Here is a tiny trained network, its code and every weight. The questions are about switching its units off for an input and a class, where a switched-off unit gives its printed mean instead of its output.

import numpy as np


def w(rows, s, z=0):
    codes = np.array(rows[::2]) - 128.0
    scale = np.full(codes.shape[1], s)
    scale[-1] = z or s
    return codes * scale


def norm(h):
    return h / np.sqrt((h * h).mean(-1, keepdims=True) + 1e-5)


def f(y):
    return y / 2 * (1 + np.tanh(0.7978845608 * (y + 0.044715 * y**3)))


def log_softmax(a):
    a = a - a.max(-1, keepdims=True)
    return a - np.log(np.exp(a).sum(-1, keepdims=True))


def net(x, mask):
    res = np.array(x, float).reshape(1, 8) / 4 @ E
    u = 0
    for l in range(3):
        y = f(norm(res) @ A[l][:, :-1].T + A[l][:, -1])
        res = res + np.where(mask[u : u + 10], y, B[l][:, -1]) @ B[l][:, :-1]
        u += 10
    return log_softmax(norm(res)[-1] @ U[:, :-1].T + U[:, -1])


A, B = {}, {}
E = w([
[136,214,211,158,137,100,137,193,123,77,150],'x0',
[178,190,32,143,183,136,90,141,109,148,78],'x1',
[105,127,95,124,165,255,123,137,80,72,178],'x2',
[164,99,195,137,175,136,40,108,117,166,156],'x3',
[128,130,129,127,126,129,128,125,128,129,127],'x4',
[113,150,114,81,126,135,105,147,181,151,156],'x5',
[125,123,123,134,125,128,123,137,132,124,125],'x6',
[101,130,158,72,64,138,79,168,38,156,55],'x7',
],0.0085)
A[0] = w([
[118,187,79,71,79,143,212,106,127,116,102,3],'L0N1',
[113,44,56,178,126,171,136,117,125,210,74,105],'L0N2',
[51,172,69,132,164,87,227,62,169,55,106,21],'L0N3',
[153,70,136,254,118,126,187,104,57,97,59,89],'L0N4',
[88,177,99,44,97,152,82,199,245,173,184,131],'L0N5',
[112,108,104,184,235,120,194,92,169,148,123,40],'L0N6',
[161,171,109,108,10,182,217,107,156,120,61,78],'L0N7',
[120,150,127,160,56,47,87,82,187,150,67,98],'L0N8',
[71,92,132,91,128,118,86,198,78,168,88,71],'L0N9',
[175,153,184,172,153,85,121,206,83,41,115,167],'L0N10',
],0.0069,0.0035)
B[0] = w([
[81,61,79,169,146,80,56,208,137,151,124,172],'L0N1',
[132,169,209,129,168,196,195,135,157,125,76,241],'L0N2',
[91,102,122,168,120,100,62,171,120,200,144,208],'L0N3',
[44,126,117,97,208,78,145,51,62,162,166,190],'L0N4',
[74,118,156,180,208,99,203,23,1,134,128,228],'L0N5',
[142,172,127,156,71,134,136,84,137,140,152,185],'L0N6',
[96,99,128,157,163,141,106,192,144,175,122,208],'L0N7',
[193,91,121,74,152,140,187,167,55,68,195,230],'L0N8',
[142,151,146,162,86,128,164,93,97,175,161,205],'L0N9',
[105,142,147,108,165,180,187,118,149,190,123,252],'L0N10',
],0.0097,0.004)
A[1] = w([
[191,139,173,128,159,194,103,83,73,186,176,125],'L1N1',
[86,58,190,126,40,112,115,134,163,65,157,3],'L1N2',
[170,248,106,170,142,126,111,187,119,111,111,159],'L1N3',
[217,178,71,142,165,59,105,126,135,183,56,140],'L1N4',
[227,89,146,246,117,129,51,85,156,179,213,93],'L1N5',
[153,96,197,126,202,118,35,77,139,146,127,46],'L1N6',
[184,86,199,135,140,125,75,135,142,151,139,85],'L1N7',
[184,114,118,100,119,3,160,148,196,165,102,91],'L1N8',
[174,109,173,128,163,119,42,122,130,130,141,65],'L1N9',
[147,22,57,107,84,156,121,59,155,175,94,112],'L1N10',
],0.0078,0.0053)
B[1] = w([
[99,98,37,113,133,101,148,187,166,152,109,254],'L1N1',
[64,96,161,116,116,164,96,73,156,54,94,137],'L1N2',
[97,113,133,80,150,152,80,85,191,133,78,173],'L1N3',
[71,134,105,66,97,112,136,93,144,15,109,178],'L1N4',
[120,108,103,127,84,119,81,140,136,180,135,179],'L1N5',
[56,80,130,202,168,80,136,150,92,128,104,156],'L1N6',
[125,85,111,136,127,108,179,180,120,120,128,142],'L1N7',
[205,82,189,131,104,134,134,162,70,76,171,160],'L1N8',
[112,118,150,184,129,145,162,200,125,105,73,129],'L1N9',
[204,201,254,152,221,180,140,196,168,154,61,168],'L1N10',
],0.0092,0.0068)
A[2] = w([
[96,122,84,121,152,186,101,133,113,145,138,188],'L2N1',
[159,143,108,197,117,112,147,103,231,105,183,45],'L2N2',
[75,161,130,168,118,119,169,203,157,92,118,126],'L2N3',
[136,189,230,165,193,121,158,105,154,141,90,186],'L2N4',
[111,150,149,108,15,138,104,160,71,147,89,45],'L2N5',
[76,85,218,120,103,121,136,105,159,124,142,6],'L2N6',
[125,168,129,113,115,153,109,134,60,174,71,149],'L2N7',
[127,74,145,91,151,179,149,153,160,107,142,160],'L2N8',
[110,244,184,138,129,108,86,189,142,105,152,42],'L2N9',
[116,140,97,140,119,208,103,148,117,89,166,50],'L2N10',
],0.011,0.0027)
B[2] = w([
[118,130,171,111,88,51,168,136,140,106,132,253],'L2N1',
[143,140,138,173,90,165,44,114,85,153,150,181],'L2N2',
[157,75,111,119,136,125,106,140,152,167,64,205],'L2N3',
[124,129,130,81,95,179,145,117,105,164,124,252],'L2N4',
[173,109,112,186,129,147,69,105,149,149,210,178],'L2N5',
[105,205,8,117,183,124,95,124,171,50,98,197],'L2N6',
[148,138,120,184,129,131,99,92,184,121,186,227],'L2N7',
[150,160,139,98,84,96,150,130,129,153,93,220],'L2N8',
[175,133,191,150,150,158,172,130,142,174,88,144],'L2N9',
[197,72,168,99,86,81,116,148,52,68,136,162],'L2N10',
],0.013,0.0063)
U = w([
[165,163,176,110,141,196,176,118,164,176,79,135],'0',
[152,150,114,206,88,145,54,80,136,141,204,111],'1',
[92,60,92,180,145,103,113,224,132,142,101,104],'2',
[184,99,157,73,81,92,178,139,63,29,175,89],'3',
[51,147,114,133,186,113,184,42,64,129,168,77],'4',
[93,184,75,91,131,148,99,95,185,7,85,118],'5',
[112,141,97,104,84,114,149,121,131,150,145,244],'6',
],0.014,0.012)

Each question gives the input, the list of numbers given to net, and the class t.
The units are the neurons (one row each of A and B). Each row of codes is followed by its name. A weight is (code - 128) times the scale printed after its matrix; where a second scale follows, it is the last column's (A, B and U).
mask holds one flag per neuron, layer by layer. A switched-off neuron (its flag False) gives its mean, the last column of its row in B, instead of its output. The means were averaged over made-up inputs and are rounded, as every weight is.
A unit's drop is (log p(t) with every unit on - log p(t) with that unit switched off) / (log p(t) with every unit on - log p(t) with every unit switched off).
The circuit of an input: a set's keep is (log p(t) with only the set's units on - log p(t) with every unit switched off) / (log p(t) with every unit on - log p(t) with every unit switched off). Starting from the 12 units with the biggest drops (on a tie, the unit counted first), units are removed one at a time, each time the one whose removal leaves the highest keep (on an exact tie, the one counted first), for as long as the keep stays at least 0.8.
units of the circuit, in order: the units of the circuit, biggest drop first
unit that matters most: the unit with the biggest drop
top k neurons: the k neurons with the biggest drops, biggest first
top k neurons in layer l: the k neurons of layer l with the biggest drops, biggest first
input [5,1,-3,8,-5,-4,-3,7], class 2: top 3 neurons in layer 1	L1N1, L1N7, L1N6
input [6,5,0,4,-8,-7,5,2], class 4: units of the circuit, in order	L0N4
input [6,-3,-8,8,-4,-8,-4,-3], class 2: top 4 neurons	L1N6, L0N5, L0N2, L1N7
input [-2,-5,1,5,0,4,2,4], class 2: top 4 neurons in layer 0	L0N6, L0N4, L0N10, L0N8
input [-8,8,-2,-2,0,1,-1,4], class 0: top 2 neurons	L1N10, L2N6
input [-6,4,6,-8,2,-4,4,-5], class 2: units of the circuit, in order	L0N3, L0N1
input [8,2,-8,-6,6,-1,2,-7], class 0: top 2 neurons	L2N9, L0N10
input [1,-3,3,2,-2,1,3,2], class 3: units of the circuit, in order	L2N10, L0N4
input [-5,-1,-7,-7,-5,8,8,3], class 4: top 3 neurons	L0N5, L1N1, L0N8
input [7,8,1,-5,1,8,3,-8], class 1: top 3 neurons	L2N2, L0N2, L1N10
input [-8,3,-7,3,4,5,0,8], class 0: top 3 neurons	L1N10, L0N2, L1N5
input [0,1,3,-6,-1,-2,-3,-5], class 2: top 2 neurons in layer 0	L0N3, L0N1
input [5,-3,-8,-7,-6,-8,4,-6], class 3: top 2 neurons in layer 2	L2N7, L2N5
input [-1,-5,-6,1,-8,-4,-2,-5], class 3: unit that matters most	L1N8
input [1,-6,6,-1,0,2,-3,7], class 1: top 3 neurons	L2N5, L0N8, L0N9
input [-5,7,5,-3,3,1,2,-2], class 5: top 2 neurons	L0N10, L0N8
input [1,8,-8,3,-1,2,-8,7], class 3: top 3 neurons	L1N4, L0N8, L1N8
input [4,5,6,-5,3,-4,4,-5], class 3: top 4 neurons	L2N10, L2N1, L1N1, L0N5
input [-3,-5,2,3,2,0,1,-5], class 1: top 3 neurons	L2N2, L0N6, L1N5
input [-2,4,-8,6,-6,-2,-8,0], class 3: units of the circuit, in order	L0N8, L1N8
input [8,6,1,-8,2,-3,8,2], class 0: units of the circuit, in order	L2N9
input [4,-8,2,-7,-8,-2,6,2], class 5: top 2 neurons in layer 1	L1N2, L1N1
input [8,0,0,-8,1,-2,3,-7], class 0: top 3 neurons	L2N9, L1N1, L0N10
input [-5,-5,-6,6,-1,5,-7,7], class 1: top 2 neurons in layer 0	L0N9, L0N10
